(in the rows, 128 means zero)
Here are made-up nodes, facts about them, and rows of numbers that follow some of those facts. Name the node behind each unnamed row.

How the nodes are related:
boflal Σ tostus; boflal Σ rustidre; boflal Σ lugok; boflal Σ lestes; braple Σ boflu; braple Σ siklen
braple Σ saper; braple Σ larek; dilar Σ droskon; dilar Σ librir; dilar Σ lutustel; dilar Σ vuski
dilar Σ mome; dilar Σ klesker; dizun Σ tipodris; dizun Σ fiso; dizun Σ flobrel; dizun Σ zupas
dredru Σ pilo; dredru Σ tromum; drodre Σ nomes; drodre Σ vegro; drodre Σ falel; duple Σ droskon
falor Σ nomes; falor Σ fiso; falor Σ pobrol; falor Σ kloka; fetum Σ nugik; fetum Σ floskurom
fetum Σ nestu; fetum Σ steskegri; fetum Σ trustom; feves Σ pasel; feves Σ luflil; forave Σ ladrimur
forave Σ zisok; forave Σ kunuk; forave Σ rupe; forave Σ liges; forave Σ pluka; gredar Σ vamen
gredar Σ ristal; gredrek Σ lugok; gredrek Σ traror; gredrek Σ datuplon; grorak Σ zisok; grorak Σ nunipok
gruplar Σ sizevil; gruplar Σ piflor; gruplar Σ nestu; gruplar Σ nista; grusum Σ vamen; grusum Σ fusun
kamo Σ traskil; kamo Σ dretem; kamo Σ saper; kamo Σ traror; kiras Σ fluvikol; kiras Σ bretrel
kiras Σ zisok; kiras Σ stibu; kiras Σ larek; koskar Σ redason; koskar Σ femem; koskar Σ nista
koskar Σ kofin; kugras Σ falel; kugras Σ pasel; luplu Σ pastir; luplu Σ detra; lustenu Σ kulovur
lustenu Σ bretre; lustenu Σ dogi; lustenu Σ mome; lustenu Σ ristal; lustenu Σ flotrik; lustenu Σ trustom
medis Σ brupla; medis Σ lestes; medis Σ detra; meskam Σ tromum; miplam Σ kledra; miplam Σ traskil
miplam Σ riplir; miplam Σ liges; molu Σ dreplim; molu Σ siklen; naklos Σ zabre; naklos Σ rupe
naklos Σ falel; natam Σ ladrimur; natam Σ gruplo; nistos Σ pilo; nistos Σ berem; nistos Σ fusun
nistos Σ larek; nolo Σ gesto; nolo Σ tromum; nolo Σ fliguk; nolo Σ ristal; nolo Σ riku
novo Σ gisedren; novo Σ bribis; novo Σ rupe; novo Σ femem; novo Σ bribul; plegon Σ fiklo
plegon Σ luvar; plivur Σ truflon; plivur Σ pastir; plivur Σ drasku; pofi Σ rustidre; pofi Σ stibu
pofi Σ detra; reske Σ vegro; reske Σ brafel; reske Σ klune; reske Σ vamen; reske Σ luvar
reske Σ dulatras; reske Σ fizar; reske Σ steskegri; reske Σ siger; sebrol Σ seklin; sisteflu Σ grolol
sisteflu Σ trupak; sizo Σ zisus; sizo Σ nirel; sizo Σ kloka; sizo Σ zupas; sizo Σ kluvo
steplate Σ tromum; steplate Σ mome; steplate Σ trodrok; steplate Σ pastir; steplate Σ zupas; subik Σ falel
tabik Σ dreplim; temo Σ liskek; tever Σ brafel; traren Σ kadrer; traren Σ pilo; traren Σ mupli
traren Σ ristal; trebrodin Σ noni; trebuvan Σ rustidre; trebuvan Σ boflu; treves Σ siklen; treves Σ luflil
trudrok Σ tostus; trudrok Σ femem; trudrok Σ drasku; trudrok Σ trilotem; trudrok Σ daplubom; vamuvis Σ futrapler
vamuvis Σ tromum; vamuvis Σ rupe; vamuvis Σ siger; vamuvis Σ traror; vilum Σ drotelem; votir Σ fledak
votir Σ lutustel; votir Σ femem; zatar Σ tuplem; zatar Σ pasel; zatidir Σ fizar; zatidir Σ flobrel
zatidir Σ ridosan; zatidir Σ totres; zodrisum Σ rustidre; zodrisum Σ guri; zugruk Σ fledar; berem ψ a
boflal ψ d; boflu ψ a; brafel ψ d; braple ψ d; bretre ψ c; bretrel ψ a
bribis ψ c; bribul ψ b; brupla ψ d; daplubom ψ a; datuplon ψ a; detra ψ c
dilar ψ b; dizun ψ b; dogi ψ a; drasku ψ a; dredru ψ a; dreplim ψ a
dretem ψ e; drodre ψ b; droskon ψ a; drotelem ψ c; dulatras ψ a; duple ψ a
falel ψ a; falor ψ a; femem ψ e; fetum ψ c; feves ψ a; fiklo ψ a
fiso ψ c; fizar ψ a; fledak ψ a; fledar ψ a; fliguk ψ a; flobrel ψ a
floskurom ψ b; flotrik ψ b; fluvikol ψ b; forave ψ c; fusun ψ a; futrapler ψ a
gesto ψ a; gisedren ψ b; gredar ψ c; gredrek ψ a; grolol ψ a; grorak ψ a
gruplar ψ b; gruplo ψ d; grusum ψ e; guri ψ a; kadrer ψ a; kamo ψ b
kiras ψ a; kledra ψ c; klesker ψ a; kloka ψ d; klune ψ d; kluvo ψ a
kofin ψ b; koskar ψ a; kugras ψ c; kulovur ψ b; kunuk ψ a; ladrimur ψ b
larek ψ a; lestes ψ a; librir ψ a; liges ψ b; liskek ψ b; luflil ψ c
lugok ψ a; lumik ψ d; luplu ψ a; lustenu ψ c; lutustel ψ a; luvar ψ a
medis ψ b; meskam ψ c; miplam ψ a; molu ψ b; mome ψ a; mupli ψ a
naklos ψ c; natam ψ c; nestu ψ a; nirel ψ e; nista ψ c; nistos ψ a
nolo ψ d; nomes ψ b; noni ψ b; novo ψ c; nugik ψ a; nunipok ψ b
pasel ψ b; pastir ψ b; piflor ψ c; pilo ψ a; plegon ψ a; plivur ψ c
pluka ψ a; pobrol ψ a; pofi ψ a; redason ψ d; reske ψ a; ridosan ψ b
riku ψ a; riplir ψ a; ristal ψ a; rupe ψ a; rustidre ψ a; saper ψ d
sebrol ψ a; seklin ψ c; selelon ψ b; siger ψ a; siklen ψ a; sisteflu ψ b
sizevil ψ b; sizo ψ d; steplate ψ a; steskegri ψ b; stibu ψ a; subik ψ a
tabik ψ a; temo ψ a; tever ψ b; tipodris ψ c; tostus ψ d; totres ψ b
tragro ψ e; traren ψ a; traror ψ a; traskil ψ a; trasti ψ c; trebrodin ψ e
trebuvan ψ a; treves ψ a; trilotem ψ d; trodrok ψ a; tromum ψ d; trudrok ψ c
truflon ψ b; trupak ψ e; trustom ψ c; tuplem ψ b; vamen ψ b; vamuvis ψ e
vegro ψ a; vilum ψ b; votir ψ a; vuski ψ e; zabre ψ b; zatar ψ a
zatidir ψ b; zisok ψ a; zisus ψ b; zodrisum ψ d; zoplu ψ a; zugruk ψ b
zupas ψ c

Some nodes and their rows:
[124 123 124 145  97  99 132 121 132 128 119 144 157 156 146 163 159 136
 131 136 131 144 150 143  91  97 103 128 129 157 117 125 140 134  54 128
 144 130 143 152 123 192 101 114 123 146 131 129 112  92 101  93] : natam
[150 102 101 121 106  73 132 111 135  71 140 120 130  85 112 136 126  98
 156 168 168 128 109  73 118 100 173 127  78 151 118 137 134  94  55 124
  83 152 125 162  80 213 123 115 102 140 132 136 129 134 102  90] : molu
[106 134 114 112 132 156 113 116 106 153 109 140 155 109 121 109 146 124
 126 120  93  95 127 119 155 122 124 129 143 122 127 145 124 134  69 139
 113 120 114 131 116 111 126 154 119 136 157 139 118 121  92 147] : kloka
[134 144 125 118 157 105 118  84 150 100 108 159 140 136 112 200 129 110
 118 142 146 144  77 124  87 154 133 135 114 181 123 165 128 168 140 125
 143 161 160 135  97 121 151 138 131 167 101  93  83 148 145 129] : zatar
[139 109 109 158  99 119 114 124 104  99 115 132 107 129 122 145 140 139
 131 156 139 114 132 126 101 117 148 118 119 157 121 147 144 146  96 138
 128 169 136 163 114 197 132 121 148 113 131 141 116 127  99 135] : gruplar
[126 107  95 137 108 146 123 106  93 135  79 147 105  90 132 142 144 134
  98 142 172 140 147  73  97 121 120 106 165 157 115 178 120 148 148 101
 139 165 112 181 128 211 105 126 164 102 106 155  71 102 105 117] : drodre
[109 140 131 116 133 149  95 116 137 106 116 156 138 116 128 122 118 140
 132 129 130 130 105 135 133 135 108 145 139 121 124 119 128 130 139 135
 133 120 133 108 114 129 121 148 130 158 119 126 113 138 129 146] : nugik
[137 109 128 141 127 106 110 124 144 160  91 163 152 151 130 172 171 161
 129 138 121 139 139 165  86 115 130 118 114 171 144 140 140 147  63 123
 147 140 162 139 119 186 109 117 125 148 142  97 115 101 118 110] : lustenu
[101 143 127 119 131 142 101 119 131 103 118 152 137 116 134 120 118 136
 134 138 129 135 107 131 122 133 101 148 148 116 120 117 134 125 140 132
 135 117 130 112 118 122 115 153 123 159 114 128 114 137 126 144] : futrapler
[101 135 138 124 138 149 104 114 134 114 118 148 132 118 129 121 121 131
 124 124 130 145 103 131 124 127 102 145 136 112 116 131 123 131 140 133
 137 120 131 100 120 138 130 151 132 156 118 137 122 147 127 143] : guri
[128 114 104 145 117 139  96 125  91 102 116 110 117 113 140  98 127 137
 132 135 127 119 121 121 126 115 129 124 149 114 130 148 133 127 115 130
 119 142 126 138 122 148 119 140 144 102 131 142 121 134 125 151] : bribul
[103 140 127 148 121 137  94 144 127  98 145 142 147 122 122 110 155 129
 107 121 115 134 130  86 134 139 111 131 125 106 112 148 115 140 103 117
 101 123 146 127 132 131  97 141 105 142 152 129 131 126 131 150] : dretem
[107 139 127 146 124 140  90 143 127 102 140 147 149 124 120 111 156 131
 106 120 112 130 129  91 135 144 115 129 123 107 116 149 112 146 106 120
 102 126 148 129 130 131  99 139 108 142 155 128 130 124 135 154] : trupak
[105 139 130 118 140 145  96 119 135 110 113 156 135 115 130 123 121 141
 132 137 128 134 103 136 123 137 109 145 143 118 126 121 133 128 142 131
 135 119 135 106 116 121 121 152 125 160 116 119 116 141 132 146] : gesto
[135 106 104 136 126 144  94 121  94 117 111 120 127 108 135  91 130 132
 137 139 120 116 118 129 124 120 135 121 145 118 131 147 122 135 120 133
 122 143 126 139 115 158 121 138 142 104 140 149 122 134 129 151] : truflon
[111 160 125 164  99 131  93 145 117  62 163 133 151 158 126 129 149 130
 110 120 101 108 132 111 134 145 105 134 133 118 110 135 128 161  94 141
 108 132 155 142 131 110 107 134 119 140 151 130 124 121 126 164] : femem
[107 137 107 143  97 109 146 106 109 134  98 143 153 139 164 176 157 128
 104 130 154 162 161 101  75 101  69 121 182 160 107 152 135 141  98  99
 160 130 128 177 140 177  77 122 138 132  98 138  67  72 107  84] : naklos
[128 124 122 127 128 122 104 118 126 140 113 131 172 142 154 123 149 140
 136 109 109 140 129 154 120 104  98 129 146 127 135 130 122 129  72 125
 136 111 142 126 123 144 100 128 122 137 143 121 118 104 138 117] : seklin

Rows to name:
No name comes twice in this set of rows, the named rows included.
[125 125 122 130 126 120 105 119 125 138 115 127 171 142 156 122 148 139
 134 111 111 141 130 151 120 102  96 130 148 124 135 129 124 125  72 125
 135 108 141 126 124 143  97 130 122 136 140 122 118 103 135 114] => kledra
[ 97 131 142 139 105 122 131 120 147  96 122 161 113 121 115 163 130 135
 124 150 162 150 125 112 100 115 114 146 108 144  98 124 145 121 110 132
 135 138 131 122 119 197 128 136 126 169 108 138 120 136  85 112] => kiras
[ 97 145 134 125 115 148 104 122 132  91 125 148 128 115 134 121 115 141
 130 129 139 133 115 122 134 122 100 149 143 115 114 113 136 116 130 133
 129 116 125 111 122 140 115 148 129 158 113 135 117 134 114 139] => zisok
[115 143 130 115 129 149  93 116 138 100 118 160 144 123 128 125 118 139
 138 131 123 120 104 144 132 139 110 144 138 128 125 114 128 137 137 143
 133 121 134 114 110 128 125 144 132 161 124 128 111 136 130 148] => droskon
[111 138 129 108 131 153  94 116 137 112 114 166 149 112 127 117 119 139
 136 133 128 124 108 138 135 138 108 143 140 123 123 113 121 132 140 137
 133 117 128 115 109 140 117 144 131 161 125 133 112 133 127 144] => flobrel
[105 139 129 111 132 160  94 114 135 115 106 162 135 107 129 120 121 145
 124 123 138 134 112 125 135 137 103 140 149 122 125 125 123 129 148 127
 135 118 126 112 118 138 115 147 136 157 116 128 103 131 129 142] => vegro
[106 131 138 120 140 152 105 112 134 119 119 153 143 121 129 117 122 127
 128 125 126 142 103 139 122 130 100 145 135 114 113 128 117 140 145 139
 140 122 131 103 119 143 132 148 133 154 123 144 122 145 128 146] => lestes
[136 117 127 140 111 108 118 120 141 142 106 154 158 154 137 167 163 149
 130 130 125 136 144 155  96 105 118 122 118 169 130 133 135 143  57 129
 144 135 151 147 119 193 108 113 128 146 140 117 110  97 111 101] => fetum
[107 137 127 111 139 147  98 116 134 114 114 161 147 115 131 116 120 133
 138 140 123 130 105 139 121 140 106 146 144 119 123 116 126 133 145 136
 136 118 132 112 111 125 119 150 125 160 121 131 114 136 131 147] => trodrok
[100 146 115 116 122 148 132  91 125 122  84 178 124 101 132 178 131 125
  91 135 179 158 130  75  91 140  84 130 173 163 102 159 120 154 178 100
 158 145 120 160 127 168 105 140 151 153  79 138  51 106 115 111] => subik
[ 83 128 121 140 144  87 132 139 134 132  94 180 110 119 129 167 148 143
 141 228 138 159 118 137  25 144 122 147 133 137 122 125 185 122 142 111
 154 147 154 126 121 131 107 164  89 173  97  94 124 139 106 136] => dredru
[ 76 134  99 128 156 112 131 136  87 171 100 137 143 112 141 113 160 120
 140 192  78 120 125 126  78 129 119 138 166 101 130 145 169 119  86 119
 128 125 128 130 126  56 106 185  79 139 135 110 133 130  96 156] => tromum

Now the same nodes, written a new way:
Named rows:
[117 201 165 194 158 152 128 105 122 116 170  69 163 131 183 112 103 107
 115 129 125 121 115 151 112 114 131 139 147 105  89 127 175 117 118 124
 131] : gredrek
[123 135 143 148 125 130 121 132 121 108 173  28 127  74 149 140 118 116
 165 144 131 130 142 155 141 120 129 121  78 116 112 130 147 125 110 148
  93] : feves
[155 144 120 168 107 146 125 141 110  95 182  74 116 148 130 131  85 134
 137 122 147 135 176 117 150 137 110 106 171  79  96 108 107 112 137  77
 108] : boflu
[151 153 162 134 121 144  90 131 129 141 125 114 154 112 178 156 119 101
 143 102 146 106 114  79 132 115 104 152 107 107 128  94 100  88 165 160
 148] : klune
[115 155 144 145 119 145  88 125 104 111  99 109 101 159 162 138 135  84
 142 102 155  85 136  91 142 152 164 118 128  69 185  84  92  93 137 166
 175] : piflor
[169 155 157 138 138 144  69 136 108 126 136 104 160 155 166 167 105  98
 160 105 168 113 103  89 134 108  95 117 102  95 103  95  82  98 141 130
 135] : luvar
[108 170 183 159 111 145 111 142 144 124 122  84 138 135 160  77 158 130
 142 143 130 153 156 145 146 133 181 128  99 130 141  94 145 117  91 119
 112] : duple
[125 153 158 161 120 146 111 136 126 110 142  60 122 111 152 115 141 115
 158 135 138 144 155 144 134 128 155 119  96 114 118 111 130 116  93 131
 105] : temo
[134 152 144 158 117 136 109 139 127 120 146  72 130 125 142 122 126 122
 153 128 142 137 150 121 142 126 139 111 105 106 123 103 117 120 107 121
 111] : zoplu
[ 62 153 157 159 144 128 123 125 134 125 163  50 134  88 171 129  92 123
 119 130 159  91 112 154 170 119 133 134 125 102 172 155 169 127 155 195
 131] : natam
[ 86 178 227 127 135 173 103 134 127  87 116  98 136  85 243 116 149 104
 149 138 124 114 123 163 144 177 176 191  82 138 157 115 177  99 103 159
 137] : lustenu
[ 77 186 188 151 152 149 115 111 148 114 127 122 122 110 204 116 148  99
  99 152  96 124 143 125 121 143 170 140 176 101 167 125 160 133 119 140
 152] : plivur
[108 158 129 151 114 140  96 121 111 123  89 111  93 182 139 131 136  88
 127  99 160  87 139  80 145 151 171 113 144  58 199  83  88  95 146 163
 177] : nista
[ 48 195 171 180 168 138 123  94 132 143 125  71 141 113 186 101 127 100
 106 127 139  87  95 145 140 114 167 143 124  96 182 140 186 124 143 206
 158] : novo
[ 44 166 164 158 169 134 140 110 135 127 177  33 149  79 184 121  86 116
 103 131 156  90  91 177 163 110 136 141 119 102 172 165 201 125 160 205
 129] : forave
[116 141 140 145  87 142 134 142 147 128 123  79 104  85 145 110 138 126
 137 125 125 128 170 108 140 127 154 138 112 114 145 105 127 114 137 152
 119] : lumik
[158 163 119 178 113 140 112 132 114 105 170 108 107 185 112 117 100 116
 110 115 140 141 171  86 129 138 114  89 216  67 106  98  91 122 134  62
 128] : rustidre
[127 190 208 145 130 176 114 134 123  91 162  68 170 106 214 111 125 121
 149 130 140 137 129 173 143 145 149 184  79 149  88 117 185  90 102 114
  94] : traren

Which node is each row?
No name comes twice in this set of rows, the named rows included.
[137 130 153 136 134 107  71 157 164 152 147 113 148 112 142 142 147 128
 151 156 149 159 144  98 143  91  99  93 133 108 135 125  63 148 105 118
 100] => pobrol
[ 95 157 195 135 128 124 118 131 190 149 130 102 142  28 195 109 179 128
 127 170  87 163 153 130 113 102 137 150 106 147 134 126 146 144 108 153
 103] => sizo
[156 169 160 149 124 159  75 138  97 114 111 101 139 167 161 137 133  98
 170 102 160 119 123 101 130 136 143 133  89  94 113  71  98  86 109 129
 145] => nugik
[107 172 130 179  84 146 131 116 130 150  82 101 121 158 121  87 152 103
 122 104 130 113 155  77 128 130 185 130 138  81 159  61 115 104 151 159
 154] => redason
[100 191 219 145 115 170 131 133 150 113 141  93 161  77 213  96 139 122
 127 133 117 137 131 151 143 142 158 211  89 157 121  95 187  98 133 145
 107] => nolo
[123 166 181 148 128 140  87 158 158 133 142 133 148 156 155 103 149 135
 127 145 145 169 151 115 154 118 135 118 150 117 128 104 107 131 109  82
 105] => trodrok
[ 97 200 223 162 151 155 102 137 164 136 146 109 166 112 206  88 154 116
 123 162 114 162 127 155 123 116 152 156 113 151 111 119 165 130  97 108
 110] => steplate
[131 211 201 157 183 159  87 107 111 123 139  74 195  91 236 155 126  75
 161 127 137 108  64 152  92 100 115 176  49 131  72 126 163 101 109 177
 147] => reske
[ 88 210 178 192 131 147 124 110 134 144 111  75 142 148 146  70 167 110
 128 136 128 134 129 150 120 117 196 135 110 118 132  95 171 115 100 132
 131] => votir
[129 161 130 173  97 148 141 122 144 122 144 130 106 127 144 104 131 114
  96 115 106 137 181  82 115 126 150 135 202  92 129  98 123 119 152 100
 132] => brupla
[105 176 128 183 105 143 137 118 150 154 112 120 112 150 121  76 150 110
  95 104 117 125 167  79 124 118 171 125 175  82 151  73 123 120 147 129
 151] => trilotem
[140 160 179 142 103 144  77 164 143 129 121 125 137 181 144  91 147 136
 143 128 161 163 162 104 168 138 148 122 133 116 138  84  95 117 107  76
 107] => mome
[154 149 163 142 111 152  88 168 121  99 172 102 146 168 148 128  97 140
 142 114 178 143 149 119 176 142 109 138 130 112 108 104 103 101 137  76
  96] => pilo
[116 170 209 125 145 164  91 138 121  89 135 105 146 102 246 155 110 100
 137 129 149 101 108 144 152 161 134 183  91 125 143 123 152  93 131 159
 144] => gredar
[101 195 165 186 132 162 164  93 138 123 144  94 123 106 179  95 130  97
  89 124  76 124 157 115  86 129 169 163 178 107 113 102 183 120 135 134
 148] => boflal

Now the same nodes, written a new way:
Named rows:
[178 124 133 115 125 148 119 118 129 119 164 118 183 166 105 122 151 106
  73 126 136 108 102 125 175 113 126 102 174] : dulatras
[171 134 146 111  98 119 155  50 128 103 166 102 168 130 124 124 122  86
  67 136 140 105  85  96 114 127 139 105 179] : dredru
[115 120 150 117  81 117  78  99 149 109 173  99 180 169 164 123  57 113
  91 102 136 137  95 115 125 134 112  98 167] : trupak
[111 141 144 109  94 153 128 169 154  92 151  58 201 161 107 132 140  99
  41  91 156  93  86 103  51 148 117 100 158] : gruplar
[139 134 126 118  81 108 120  86 127 109 135 123 179 169 132 136 108  90
 134 133 143 124  93  83 144 114 131  97 167] : droskon
[137 133 130 132 114 166 105 163 141 124 143  74 193 162  90 116 133 106
  53 105 140 128 104  96 126 158 123 101 185] : steskegri
[125 126 175 103  83 143 152  86 139 112 160 115 158 113 168 120 133  77
  37  84 133 139 119 160  76 143 108  84 152] : braple
[118 150 131 115  88 138 112 174 147 112 121  87 202 175  99 128 104  91
  69  92 145 127 109  97  91 152 107  94 164] : kofin
[151 129 155 119 106 150 132 114 146  81 147 141 158 101 189 125 119 125
  64 127 143 140  92 147  27 119 139  92 136] : sizo
[157 117 139  94  87 116 147  57 140  97 178 122 177 134 146 132 182  70
  61  78 133 134 122 107 118 108 121  94 167] : treves
[125 134 186 111  87 141 139 129 139 110 151 155 167 136 160 124 111  83
  51  92 137 140 112 168  60 152 119  88 158] : zodrisum
[166 142 155 112  98 104 122 117 129 122 146 186 191 177 117 128 108  71
  97 105 131 140 115 126 134 140 128  99 190] : lestes
[115 121 158 118  82 146 120 132 138 115 145 119 164 146 168 120 115 108
  87 105 141 143 104 143  94 130 115  87 134] : lumik
[130 150 145 107  85 117  76 130 149 106 123 104 188 165 127 134  18  90
  95 119 129 117 125 138 151 138  93  86 183] : femem
[145 119 145 107  92 109 130 101 135 106 177 125 186 177 148 128 142 104
  84 105 145 119  82 110 105 111 129  99 147] : temo
[154 144 150 101  96 130 148 104 148 110 154  76 192 133 126 110 105  86
  15  77 137 129  98  85  56 165 110  98 159] : kamo
[126 131 137 109  83 136 135  84 150 104 164  86 186 128 135 120 154  75
  35  55 136 148 116  77  60 154 120  95 172] : molu
[144 142 133 104  87 107 123 123 131 105 128 124 191 174 126 139  99  83
 115 126 143 111 103 101 139 115 117  93 162] : fledak

Rows to name:
No name comes twice in this set of rows, the named rows included.
[114 152 132 115  78 132 139 106 151  80 137  65 189 124 129 133 109  94
  62 112 155 111  72  63  18 151 134 100 161] => dilar
[170 145 162  99 105 128 121  73 151  87 167  70 172 111 140 123  33  98
  18 121 130  90 103 136  87 139 101  94 171] => vamuvis
[127 144 170 117  85 139 116 160 135 121 113 169 172 156 142 127  82  82
  92 107 134 146 131 172 108 151 111  81 161] => tostus
[185 127 133 122 130 139 113 124 128 119 161 140 184 169 110 119 147 114
  80 128 135 122 105 116 165 114 135 103 174] => fizar
[130 124 141  89  91 144 102  77 143 115 147 130 180 115 153 121 166  91
 123  63 137 153 145  48 163 132  88  99 188] => luflil
[140 155 162 113  89 125 139 128 151  97 149 137 196 141 123 121  96  82
  33  77 144 133  94 102  13 172 133 100 180] => medis
[175 135 150 106 106 110 130  98 129 123 148 145 189 171 121 123 113  80
  84 108 132 131 116 124 146 132 119  98 170] => datuplon
[162 136 137 120 124 156 126 149 153  89 161  96 193 136 129 116 133 119
  24  99 147 123  82  93  31 143 138 107 162] => zatidir
[154 131 144  78 107 152 120  85 152  88 152 110 181  95 159 126 166 103
  79  76 146 120 131  60 113 117  87  99 168] => kugras
[184 139 138 107 112 122 132  98 128 117 142 115 184 154 117 118 107  92
  78 129 132 124 110 111 161 123 112  97 167] => futrapler
[165 143 131 122 118 143 125 133 154  84 152 110 192 116 144 119 118 119
  38 107 149 139  84  78  14 142 148 107 161] => dizun
[133 126 111 112  91 142 109 108 150 103 144  84 192 140 134 121 153  88
  65  62 135 169 131  70 104 137 111  92 169] => tuplem
[170 146 160 108 100 105 143  94 134  98 155 167 182 145 134 133 101  80
  76 118 142 117  92 123  74 128 144 101 179] => luplu
[165 134 155 110  97 103 129  87 126 132 154 161 186 175 128 117 105  78
  92 101 130 151 106 107 146 141 124 100 174] => stibu
[137 160 180  78  94 138 131 124 152  89 134 145 188 119 140 137 109  93
  88 100 157  89 103  86  63 143  98 100 181] => trudrok

